Rows, each with the grade of its hidden value:
-34	-218	48	-30	-32	-46	-85	16	18	-141	233	205	155	111	-283	-186	-114	-51	-153	46	-101	-180	43	-25	56	-3	102	93	91	-213	-174	217	115	-50	136	-29	-55	92	164	12	0	-113	8	210 -> <18>
99	245	51	38	-31	80	-46	-88	86	43	39	39	0	70	-287	-45	-95	-55	-189	113	-180	-21	53	-292	107	-6	219	69	282	143	-292	98	13	36	104	-136	-108	-146	69	33	173	0	83	238 -> <17>
76	80	-88	166	54	-225	30	0	205	-80	9	400	46	66	-250	-18	-224	-5	-153	187	-276	2	-120	193	2	16	-109	-64	267	131	-279	-11	-74	195	101	77	246	-135	151	132	170	74	173	-37 -> <25>
-17	41	-14	-42	-37	125	-102	-79	-39	-150	42	-68	190	-199	-251	160	125	-64	125	-143	48	-137	113	6	-33	-13	-105	-36	-104	-47	207	37	-65	-90	134	0	91	-176	-109	-156	195	-79	-10	137 -> <5>
10	97	-232	102	-40	175	-238	-147	-121	-108	-141	19	-48	-74	-177	197	-31	-68	-39	-1	47	106	61	111	-59	-5	-87	-50	-100	222	190	-36	-200	53	33	-187	23	-167	6	-163	199	48	228	29 -> <2>
-38	218	-95	43	22	104	-63	-13	-13	63	-80	-103	-42	23	-163	-35	-122	117	29	-4	-136	107	154	28	187	126	94	85	81	153	-128	5	-39	16	47	-151	-98	-97	-31	-87	6	10	157	-60 -> <16>
-78	209	8	93	80	41	-72	114	-70	211	-138	-96	-91	22	47	-102	34	81	41	-7	29	154	183	-99	314	-77	211	195	67	125	-91	25	133	13	28	-251	-170	-75	57	-76	-61	58	-37	-82 -> <5>
-69	-249	-496	76	151	-40	-197	141	-290	-134	144	-60	287	-40	-218	22	0	79	40	-37	-22	-43	-76	326	-154	-142	-158	-155	-70	-400	251	127	-51	-129	191	-65	114	-57	-186	-473	178	-119	-108	-92 -> <18>
34	15	-281	41	0	65	-158	-35	-86	-158	-48	59	94	-143	-290	111	-142	-6	26	-35	-126	38	105	212	-43	128	-140	-44	-58	36	113	11	-189	8	140	-19	62	-181	-88	-227	205	-30	298	-37 -> <25>
-7	-17	-83	5	-12	12	-76	20	-11	-86	91	64	133	-51	-292	-74	-107	-11	-30	-2	-143	-110	125	14	41	125	17	87	52	-86	-63	161	-13	-41	152	-14	-29	-64	9	-92	96	-61	152	104 -> <25>
44	30	208	-49	-14	13	-62	-156	128	-58	97	347	82	94	-187	-20	63	-59	-190	85	-94	-28	33	-191	143	-238	51	-130	258	111	-332	-97	53	45	59	-55	71	25	180	136	47	-88	-141	204 -> <9>
-4	2	-16	-60	-94	53	-34	37	50	-215	65	-154	137	-30	-263	102	-115	30	44	-74	73	11	-89	89	-56	-79	-116	2	-55	-110	82	37	145	-98	117	69	172	-98	-156	-143	162	-24	-89	21 -> <17>
24	21	-248	34	-45	23	-85	-25	17	-133	-61	42	44	-78	-323	36	-273	25	13	19	-212	72	117	238	12	256	-99	9	-27	86	-7	76	-156	29	131	14	24	-122	-67	-142	144	-14	393	-49 -> <1>
-133	271	-60	82	273	195	-237	79	-265	151	11	-33	-9	57	91	-82	129	265	103	-199	32	82	176	-47	255	-186	169	106	157	-14	-76	-293	40	46	-23	-348	-154	-100	57	-181	-147	4	-175	-201 -> <1>
-94	-71	261	-117	-166	-2	45	16	148	-202	72	-137	163	-35	-161	56	54	-94	71	-96	220	-212	-45	48	40	-44	-62	117	-214	-84	141	189	212	-152	89	110	200	-52	-62	48	87	-47	-205	126 -> <5>
-255	68	-175	168	161	74	-343	61	-154	-76	1	178	-81	106	97	-31	-106	182	85	-188	165	87	23	308	-30	-50	-68	46	-52	78	184	-307	-63	258	-128	-200	20	40	166	-19	-116	158	82	-270 -> <23>
34	-50	352	-118	-120	-14	39	-211	245	-80	43	281	48	133	-179	7	68	-108	-162	114	-55	-3	31	-137	238	-217	67	-134	141	179	-345	-18	107	-9	48	-10	92	68	183	219	-2	-128	-170	237 -> <16>
-14	144	177	-34	9	103	-34	-103	44	38	115	-21	113	35	-204	-49	115	-51	-39	-24	-70	-209	115	-245	165	-24	228	71	135	14	-151	114	18	-52	90	-146	-100	-108	57	38	70	-99	-107	258 -> <16>
-55	-128	53	-46	-120	-24	-32	8	84	-154	79	7	162	-101	-250	-8	-16	-105	38	-45	27	-180	86	48	-4	89	-72	95	-131	-103	90	256	81	-99	156	94	83	-37	-8	-28	116	-59	52	166 -> <17>
23	-156	-358	159	24	-230	-77	157	25	-11	22	209	-7	168	-267	-253	-447	2	-238	240	-326	61	-10	251	54	226	96	128	128	-53	-259	340	-15	82	180	-12	-68	-15	110	-92	105	25	405	-53 -> <1>
-170	7	82	75	101	97	-295	138	-46	139	42	41	-119	47	49	-145	5	82	156	-219	140	395	326	-222	241	-250	270	17	102	-16	55	-233	258	223	-35	-215	-389	146	191	-49	-177	66	-29	4 -> <17>
-68	-95	307	-161	-225	2	44	-26	205	-162	47	-34	121	-8	-163	-14	-52	-124	0	-29	160	-192	-12	-81	69	-8	19	182	-141	-17	-4	230	249	-134	86	58	102	56	3	126	58	-45	-119	221 -> <2>
-22	-20	-386	47	148	90	-208	39	-365	96	-200	134	240	-169	103	131	6	-92	12	91	193	-158	-165	-38	-81	-270	119	67	-30	-9	400	-29	-179	-45	-17	-661	-43	23	-157	-310	240	-14	-206	19 -> <25>
22	108	56	-145	-119	134	5	-88	90	-176	49	-249	179	-55	-313	185	-53	-26	84	-82	47	-12	-61	-62	-22	-92	6	-113	-19	-11	102	-11	42	-100	92	-3	88	-121	-253	-131	235	-85	-135	154 -> <18>
-209	-202	-37	105	98	-63	-285	253	-57	124	25	115	-109	76	84	-238	-113	61	138	-153	126	409	297	-24	241	-189	243	58	4	-106	98	-90	281	224	-2	-164	-378	227	214	-81	-202	68	58	-80 -> <9>
9	148	-4	130	21	-129	68	60	86	141	-126	1	-54	98	-75	-97	-105	-35	-88	166	-123	-27	-3	40	245	64	211	212	79	158	-197	247	37	21	90	-155	-29	-171	91	46	83	51	79	3 -> <16>
-97	-45	-211	342	5	6	-238	-131	-242	-34	-109	323	-285	135	2	42	-108	99	-47	135	58	256	-101	157	-72	-372	-37	180	141	121	-44	-89	15	199	-81	-482	-111	168	515	11	-133	226	72	112 -> <17>
32	151	152	18	14	21	-12	-91	85	43	84	55	67	109	-192	-57	38	-82	-138	70	-105	-188	9	-203	157	-52	253	77	184	68	-232	141	14	-2	93	-144	-52	-150	105	82	124	-57	-77	238 -> <16>
52	-14	-379	70	-53	50	-184	-46	-72	-135	-120	66	39	-152	-293	120	-214	-42	-15	33	-140	118	101	217	-90	161	-166	-50	-76	105	121	80	-203	25	151	-21	46	-152	-93	-247	252	7	407	-20 -> <17>
-14	-132	-358	79	63	43	-230	26	-187	-142	13	43	181	-146	-208	108	36	-45	16	-55	8	-43	55	238	-119	-7	-193	-98	-143	-129	269	92	-137	-60	167	-31	126	-163	-102	-327	226	-62	109	-41 -> <2>
-131	143	-179	103	-18	35	-131	42	38	-21	-153	-26	-140	77	-92	-31	-290	109	26	0	-26	229	98	266	102	210	-15	62	-60	261	30	-61	-68	165	-52	-92	-31	-6	7	-11	-28	131	321	-225 -> <18>
-141	-115	133	-71	-1	40	-34	8	-34	-199	174	-162	278	-65	-144	98	260	-28	167	-202	220	-303	-28	145	-4	-138	-103	-4	-228	-263	275	112	102	-185	109	47	212	-115	-90	-112	75	-128	-345	82 -> <1>
-58	80	134	210	5	-258	187	59	256	-23	-47	135	63	65	-122	6	41	-131	-59	188	16	-212	-151	251	100	72	-59	78	-26	150	27	225	2	90	13	32	316	-166	145	266	98	104	-61	-38 -> <23>
-122	-16	-396	169	0	-132	-115	181	14	19	-167	38	-143	104	-116	-167	-449	128	-42	122	-161	295	96	416	98	306	-47	105	-49	158	-50	131	-38	151	34	-21	-46	51	13	-101	-28	138	473	-312 -> <23>
-160	7	-273	135	78	-43	-136	125	-80	3	-84	12	-43	62	-50	-113	-181	149	33	-7	-61	89	106	378	111	197	-70	112	-94	54	19	67	-48	59	34	-66	22	-22	26	-118	-67	64	235	-278 -> <1>
35	-18	-133	-57	17	96	-135	-47	-51	-181	102	81	200	-134	-321	62	-135	40	83	-124	-152	-87	85	64	-48	58	-63	-10	48	-128	18	-35	-87	-31	166	-26	20	-122	-82	-188	161	-104	140	85 -> <16>
-205	157	338	8	30	200	-152	-14	67	128	51	-165	-97	55	-7	-31	193	41	241	-251	214	286	338	-302	319	-222	318	-49	43	105	120	-250	210	172	-116	-230	-361	107	142	90	-208	21	-190	118 -> <1>
10	-55	109	-175	-100	59	-46	-20	71	-214	97	106	150	16	-229	-24	-284	50	-3	-66	-36	-92	-59	-23	26	-38	38	142	67	-96	-148	-31	146	-62	93	-58	33	51	-27	-11	54	-74	-18	112 -> <1>
-3	79	-9	178	-2	-174	62	179	69	185	-227	-23	-113	27	17	-111	-85	-73	-50	168	-6	93	57	57	293	35	178	309	-33	153	-83	310	161	8	98	-152	-48	-151	117	13	48	114	100	-71 -> <2>
-39	-152	156	-142	-63	57	-101	-27	-6	-90	88	282	108	111	-87	-145	-65	29	-184	62	36	-61	19	-133	153	-202	37	96	119	-56	-284	-1	227	-107	45	-155	19	231	138	42	-110	-108	-195	109 -> <17>
43	-155	-204	-22	-85	-33	-108	77	55	-224	73	114	140	-73	-359	-35	-349	-8	-42	1	-149	16	30	157	-97	165	-130	57	-4	-134	-14	143	42	-14	192	112	69	-31	-64	-147	172	-28	294	23 -> <2>
-17	-206	-135	-47	-57	-84	-90	135	4	-248	98	142	160	-10	-241	-80	-331	44	-34	-22	-52	-69	-69	231	-66	58	-122	146	-40	-216	-28	123	128	-55	163	79	132	15	-28	-124	93	-28	122	-41 -> <9>
-218	228	74	75	30	175	-273	-124	4	-50	-44	76	-126	73	59	100	-52	79	151	-211	214	106	33	27	-11	-125	72	-2	-4	270	180	-369	-63	295	-181	-258	-75	39	149	128	-45	165	20	-13 -> <18>
-82	-97	-119	107	103	-59	-184	210	-42	135	-59	126	-118	38	-26	-195	-252	119	129	-65	-88	464	283	14	288	-91	235	83	120	-33	-66	-110	189	200	45	-207	-373	135	163	-124	-158	50	198	-117 -> <1>
52	279	427	-26	-100	-64	180	-290	386	-55	-51	218	40	-34	-195	213	189	-92	38	58	-91	-43	-20	-114	156	-212	-78	-189	206	359	-272	-152	-14	99	32	95	285	-155	127	325	138	-2	-178	235 -> <23>
-72	208	-78	20	-10	138	-115	-95	-17	-51	-131	-54	-14	-57	-115	114	-56	48	87	-78	1	22	104	145	78	119	-38	28	-82	235	86	-85	-154	45	1	-126	39	-144	-56	-59	77	32	165	-76 -> <1>
1	23	288	-269	-212	110	74	-74	81	-57	-225	136	-37	75	31	-15	-210	113	-89	123	105	188	-29	-106	341	-244	18	193	56	247	-369	-150	306	-173	-50	-263	63	280	13	89	-184	-52	-226	-32 -> <9>
-58	161	-163	96	29	201	-251	-137	-180	-86	-116	7	-18	-83	-70	198	110	0	27	-90	124	6	61	122	-32	-72	-113	-17	-114	189	211	-119	-186	28	3	-208	81	-188	14	-152	133	45	71	-30 -> <17>
-201	-2	124	92	135	48	-204	172	-104	170	17	-37	-67	33	116	-143	178	73	176	-196	199	245	300	-127	320	-262	243	86	-1	-65	103	-114	260	102	-18	-226	-291	76	179	-68	-206	29	-179	-47 -> <9>
47	22	-146	-48	33	105	-141	-28	-92	-203	96	73	203	-169	-325	88	-109	60	94	-147	-141	-70	91	75	-56	25	-108	-3	52	-142	33	-76	-84	-42	176	-9	52	-165	-94	-228	174	-89	131	50 -> <23>
-28	-148	-90	23	-26	-50	-96	62	-9	-125	133	122	141	-22	-276	-115	-101	-33	-69	11	-105	-134	95	80	8	97	-38	101	3	-168	-54	237	52	-58	178	53	23	-25	64	-86	78	-62	132	99 -> <5>
-94	66	-176	222	45	169	-353	-205	-313	-88	-54	186	-166	106	8	142	53	10	-75	-10	171	46	-91	74	-106	-342	34	78	20	144	123	-148	-141	140	-76	-463	-75	-32	329	-78	36	130	-3	135 -> <9>

Next part:
54	29	19	-194	268	-199	137	21	-187	-24	23	-31	-41	105	113	86	27	-26	-225	-6	292	-3	-1	-86	115	115	-123	32	-73	89	94	142	81	246	156	-167	-346	-107	-153	-91	84	-29	213	70 -> Nud
59	72	-30	100	137	-63	207	242	-59	-51	59	22	100	138	115	-37	-22	-6	-197	-83	-75	22	24	-76	85	263	61	-58	-87	95	-65	114	-34	265	119	-101	92	-214	-17	148	37	-168	13	-264 -> Foni
33	151	255	98	-219	42	44	-211	-46	166	-121	69	42	-91	-11	104	223	34	-218	-217	74	301	254	-158	-90	102	-24	-7	-35	184	-48	115	180	169	-63	-103	-47	96	-63	168	-185	68	56	20 -> mekif
-50	174	137	153	-304	-7	60	-122	-123	206	-146	-25	59	-329	-378	13	61	153	76	71	1	-32	-81	-186	-80	-36	-12	-251	2	118	44	-112	6	-31	-27	241	61	-11	28	-376	-24	268	264	-256 -> vulos
102	110	165	261	-48	-45	-40	-244	60	-162	-197	-73	-72	-59	43	-94	-7	-209	-22	-98	-89	-63	-136	-196	-76	-169	-102	-109	-81	40	204	120	288	-211	58	-115	69	-268	-239	150	-128	-227	-10	-15 -> zot
200	-33	153	109	-66	23	33	-104	-232	-89	-151	337	-204	-274	18	85	95	11	99	79	236	48	-18	-71	170	-13	95	10	-17	220	-68	-54	90	-57	117	65	17	-78	-204	-14	22	-14	-37	135 -> mekif
-143	31	-16	-26	85	-130	84	77	-111	42	-58	-48	-2	-38	-472	-35	-139	187	133	175	-8	-201	-217	178	17	-10	-114	-126	-6	-49	70	-104	-136	-114	50	218	-53	-21	97	-372	278	254	272	-207 -> kasiv
-12	-124	171	67	-7	127	-60	-52	11	-98	-26	92	-135	-92	-12	-37	64	28	229	34	-200	196	-58	121	54	-21	80	28	-41	75	-56	64	-31	-123	-13	66	117	-10	-165	132	-151	-6	-12	131 -> tizuz
-53	-16	149	31	-18	103	118	58	-107	95	-4	329	-59	41	-337	10	-107	113	70	201	39	120	16	35	-82	14	-11	-30	230	16	-17	-175	-114	-66	287	114	337	-58	13	-66	271	198	-14	157 -> Nud
-9	-216	83	55	139	32	28	28	-57	-182	-25	57	-179	20	-127	-5	14	-58	140	119	-51	-76	-133	153	84	-89	-52	-15	51	-121	120	44	-14	-179	71	6	43	-45	-141	85	91	-44	-34	142 -> pez
-68	-120	144	15	155	-107	44	151	-49	-193	-51	90	-323	19	-157	-7	-33	35	367	151	100	-113	-109	334	165	110	67	31	90	20	114	102	-224	-39	29	-41	-21	7	12	87	254	-91	-127	82 -> zot
-75	-142	50	107	158	179	67	154	-24	-80	92	136	35	87	104	-44	-33	-70	62	79	-293	86	40	-40	-31	-45	63	-61	52	-5	-24	-10	-9	-88	177	28	443	-180	-157	111	-39	-127	-35	168 -> tizuz
96	-48	37	89	47	-64	-14	-237	28	166	30	195	-23	-154	184	68	56	-162	0	-67	-143	47	339	22	-68	-189	7	-102	-76	109	-90	-2	303	-35	86	-115	182	-20	-93	-195	-114	-67	-106	385 -> Foni
67	226	14	11	29	-59	127	175	-59	-105	3	-67	152	111	59	42	84	160	-104	94	159	118	-133	-82	64	239	71	49	-107	5	-27	46	3	178	127	-135	-79	-164	-113	-10	-72	-8	305	-81 -> Foni
136	-212	-18	129	47	157	57	60	45	-173	43	79	-9	-218	31	81	36	-42	248	154	-213	51	-206	177	175	12	143	-123	-7	-110	-35	124	-34	4	-113	33	-19	-40	-107	-46	-56	-86	31	-20 -> vulos
45	-116	38	151	-1	11	2	-55	159	43	105	-9	-29	-38	69	-33	54	-138	94	-10	-366	58	131	124	-63	-78	52	-126	-33	-92	-17	87	102	-23	16	-126	224	-42	-43	-4	-168	-93	-135	176 -> pez
-68	57	128	84	144	-15	-30	126	-92	-255	-199	-264	11	230	203	33	-25	-254	-160	-185	-142	-117	38	-159	-9	45	-179	99	-191	-85	193	221	97	-105	-45	-212	-151	-264	-100	311	-142	-284	81	-78 -> vulos
-48	144	112	231	-233	-54	164	-7	-63	163	-153	85	40	-72	-570	-6	-80	69	-9	32	-2	-170	-24	-60	-94	32	-112	-229	143	-38	113	-110	-56	-50	57	132	147	-47	212	-182	288	187	13	-333 -> Foni
-73	-39	11	-166	151	-53	83	80	59	104	159	-140	99	305	-70	-52	-39	-37	-176	-127	-303	149	94	42	-16	129	-173	64	-103	-90	-36	125	-52	169	66	-104	-144	-77	43	6	-115	83	107	-58 -> Ziz
143	-117	-62	-23	62	-129	193	88	-7	82	43	-14	60	138	44	114	140	-48	-162	-166	15	18	232	18	181	162	-51	28	-193	-48	-73	134	26	267	51	-151	-312	-45	47	-16	-82	-86	-35	-115 -> Foni
-25	293	191	224	-382	-44	31	-13	-140	169	-271	-127	39	-105	-342	-30	27	82	-115	-37	-27	-58	52	-249	-205	15	-91	-80	-110	26	35	-173	32	-115	92	117	123	-163	92	-121	-104	209	177	-293 -> zot
89	-227	48	-113	56	45	23	82	-20	35	139	-1	-221	-296	78	116	73	34	322	344	-37	142	-69	310	38	1	191	-58	34	-106	-48	29	-133	154	36	-17	-63	57	-81	-289	-95	121	107	320 -> Ziz
20	145	244	251	-267	-57	14	-143	63	217	16	-54	-162	-161	-5	-187	180	62	-82	-18	-131	224	148	-81	-303	-24	141	-166	-5	164	-26	-49	134	65	206	-62	513	-47	-143	134	-260	60	-79	109 -> vos
56	116	-102	-210	263	-188	74	47	-61	37	198	7	148	163	110	-73	-88	32	-198	-121	-183	111	-18	-14	177	227	-72	54	-225	179	-187	121	22	261	61	-76	-231	-145	-49	-177	-79	58	218	-133 -> Ziz
11	-86	129	-67	55	116	36	-8	-69	-175	-114	-32	74	68	56	222	164	-27	19	-67	118	160	-26	-65	209	111	-82	111	-77	-59	96	254	18	57	-149	-113	-450	26	-149	128	-119	-79	201	31 -> tizuz
115	-38	-10	133	182	57	88	108	57	-193	71	192	-8	-39	102	-38	-186	-93	198	175	-170	23	-217	62	104	65	134	-130	75	23	12	98	-39	25	128	-59	213	-260	-119	-7	140	-206	-52	14 -> kasiv
70	-160	126	131	-22	131	37	-91	71	-176	-58	211	-58	15	-145	31	100	21	243	51	-17	127	-118	67	169	-41	29	13	46	-35	42	75	15	-166	41	13	24	-25	-176	148	-6	-86	-73	116 -> tizuz
-80	54	112	-86	115	5	86	129	-9	-70	4	-51	32	198	-147	45	-35	91	-59	14	-2	162	-83	151	18	234	-71	81	31	-69	40	159	-124	148	-15	-111	-173	7	30	145	102	72	163	-71 -> kasiv
-5	-158	155	281	-83	267	-95	72	42	-287	-263	-114	-27	-24	-30	119	-24	-218	204	80	-293	-58	-83	73	-68	-151	-53	9	-34	-357	178	86	35	-395	-112	-52	70	-147	-68	234	-114	-170	-17	78 -> pez
25	181	76	69	43	-54	44	79	-43	-81	-50	12	147	183	198	104	79	-57	-159	-138	13	86	191	-122	60	200	-8	78	-121	48	-12	159	111	108	10	-271	-55	-106	-47	149	-93	-161	60	50 -> pez
26	13	74	-176	97	-97	158	-25	-139	111	122	106	-7	103	-47	57	152	85	-190	-1	213	155	89	-92	81	115	-76	41	27	101	-17	33	48	248	178	-89	-142	17	-122	-89	-3	130	153	146 -> zot
-66	9	-24	-136	238	31	48	279	-152	-168	77	-53	134	273	12	62	-80	-12	-115	101	-118	12	-93	11	97	170	-114	128	-46	-179	10	58	-91	5	68	-106	-108	-136	-47	-9	31	53	257	38 -> vos
-80	25	145	65	-63	134	-88	55	43	-81	-161	-136	151	132	87	221	53	-152	56	-97	-219	93	228	7	-33	50	-93	115	-119	-218	67	177	44	-116	-186	-215	-173	-15	58	100	-204	-89	90	142 -> pez
100	63	124	246	-42	58	9	36	-27	-217	-54	100	-126	-171	10	-103	68	120	124	139	-47	108	-251	111	24	65	210	-51	-23	103	-63	5	29	-81	64	26	308	-107	-217	213	-54	-61	28	-11 -> tizuz
126	-59	-58	32	223	-97	-16	-36	8	-124	115	286	-33	28	160	-20	-93	-159	174	11	-221	-72	60	93	216	-31	36	2	-76	101	-109	42	112	-97	94	-113	111	-165	-96	-142	20	-171	-149	250 -> vulos
-24	5	197	122	-36	150	-69	73	-43	-362	-184	-73	-107	77	-215	-27	23	89	170	229	18	63	-397	96	-4	-22	-34	123	22	-227	162	-1	-49	-351	65	7	41	-119	-224	254	-23	39	199	80 -> vos
-67	105	54	123	-120	-24	-53	70	-75	113	-75	78	65	-14	-331	9	-269	-146	72	-24	-459	-182	132	52	-47	52	-146	-86	1	-104	-37	-64	-99	-180	-89	42	114	-88	317	-257	142	177	-65	-168 -> vos
-17	-167	-30	-198	317	-113	74	124	-218	-29	220	146	-244	-72	-73	-84	1	155	82	289	37	-22	-159	289	97	-13	55	10	34	73	-109	-130	-83	33	234	117	139	8	-166	-231	132	209	147	272 -> zot
120	97	147	231	-51	85	-24	42	-107	-218	-156	68	-65	121	26	-44	-72	-227	-130	73	-119	-82	-50	-207	-137	-125	-104	73	5	-157	104	-114	192	-316	271	-137	328	-378	-171	216	-73	-120	-53	184 -> mekif
-57	-50	246	137	-53	165	-98	-28	47	-199	-105	-2	-154	3	-96	-68	44	21	194	58	-209	184	-146	150	-60	-31	30	77	8	-51	39	62	-22	-241	-14	6	186	-38	-163	315	-134	-10	1	133 -> tizuz
34	249	-75	80	197	-125	119	258	-3	-195	53	-181	183	156	158	8	-58	-6	-175	77	-43	-75	-163	33	-5	231	35	-46	-84	-106	49	141	56	174	35	-264	9	-220	-32	26	38	-147	247	-128 -> Foni
148	141	163	304	-130	-102	17	-155	-65	-132	-215	-6	-135	-138	-19	-56	165	18	-139	-78	143	-18	-71	-45	-34	-14	30	-61	-119	106	57	48	249	-96	51	-88	95	-84	-205	261	-72	-102	-8	-65 -> pez
108	-272	-113	-31	244	-38	118	-11	60	34	200	86	-58	-55	21	-10	22	-7	34	126	-157	44	-25	276	55	-96	37	-109	-40	-88	-87	19	76	72	141	-3	62	-12	-124	-163	14	12	7	192 -> kasiv
69	111	35	-105	92	-74	111	35	-154	36	163	-1	44	-40	41	-8	80	83	-295	-34	-19	186	-77	-25	79	265	7	-37	-35	138	-107	141	27	355	-25	-88	-134	22	-93	1	-57	152	223	-120 -> pez
-74	36	-13	-92	276	-42	41	137	-89	-129	37	8	120	254	69	44	-87	-78	-82	-25	-115	-42	21	-10	87	77	-134	89	-76	-41	20	86	32	-23	57	-122	-73	-154	-50	-24	42	-70	157	80 -> zot
-4	-213	75	-55	105	-38	-24	-87	-50	70	91	-99	-176	-6	-13	-40	23	-215	-86	-22	-296	-36	105	65	-82	-167	-165	-45	-37	-125	65	47	107	-61	62	-63	10	-38	-86	-54	-142	66	-39	220 -> pez
-175	214	209	77	-165	42	-44	15	-183	99	-219	87	0	44	-548	-58	-197	130	-54	21	-169	-10	-8	40	-199	18	-197	50	30	-1	-38	-218	-87	-284	61	211	202	-48	178	-54	182	373	149	-154 -> Ziz
56	27	243	135	-223	180	-46	-142	-44	-23	-34	-84	-157	-368	-139	-3	165	92	26	257	-56	234	-269	81	-227	-93	92	-125	124	-101	56	-24	97	-52	-29	40	194	70	-220	36	-193	251	234	169 -> tizuz
44	236	155	162	-44	8	-141	-9	7	-159	-78	-59	-48	-85	160	-2	-72	-152	88	142	-206	2	-59	22	-174	-42	46	4	-17	-78	56	15	157	-179	20	-222	244	-201	-94	-1	-149	-66	84	277 -> mekif
-78	135	1	-82	205	69	80	273	-94	-107	82	185	218	300	4	77	-138	54	-44	87	-101	111	29	18	72	230	-22	140	33	-35	-103	-4	-96	38	122	-106	110	-145	33	-9	130	27	167	100 -> Foni
48	172	24	280	-174	-78	72	60	-1	57	-236	-25	109	-114	-276	67	-191	-71	47	-45	-171	-213	24	12	-32	93	-50	-192	-78	-64	47	21	-30	-46	-87	16	-29	-158	269	-181	180	-11	-4	-412 -> Nud
20	238	114	-48	89	-183	-26	83	-57	-119	-92	-325	-44	158	168	-29	1	-40	-219	-74	11	50	-46	-9	-77	177	-86	133	-236	-13	69	167	74	115	43	-265	-240	-193	-87	156	-179	-58	233	-50 -> kasiv
-43	143	274	140	-109	106	17	-160	-90	-17	-108	188	-74	-177	-156	109	72	17	52	205	204	95	-45	-58	-181	-95	4	-114	294	9	174	-32	151	-101	71	-76	270	42	-142	-14	134	98	108	346 -> mekif
50	184	32	179	-224	-140	113	-37	-143	262	-48	182	76	-145	-376	-19	-100	4	-99	-56	-132	-154	139	-146	-2	92	-70	-225	17	115	-67	-123	-2	41	52	103	141	-67	222	-336	175	213	-39	-307 -> vos
-12	156	128	155	-282	36	-6	71	-90	31	-164	-30	42	-116	-444	59	-131	-3	119	134	-172	-112	-123	-19	-42	88	-90	-102	62	-188	85	-63	-142	-142	-82	66	-29	-70	210	-232	105	245	123	-247 -> vos
206	-9	46	151	1	-3	70	54	-83	-262	-71	5	-89	-134	88	79	65	-89	127	281	207	-100	-287	-117	117	-27	78	-95	36	-144	199	50	78	-59	155	-142	-36	-234	-261	-75	0	-152	114	123 -> vos
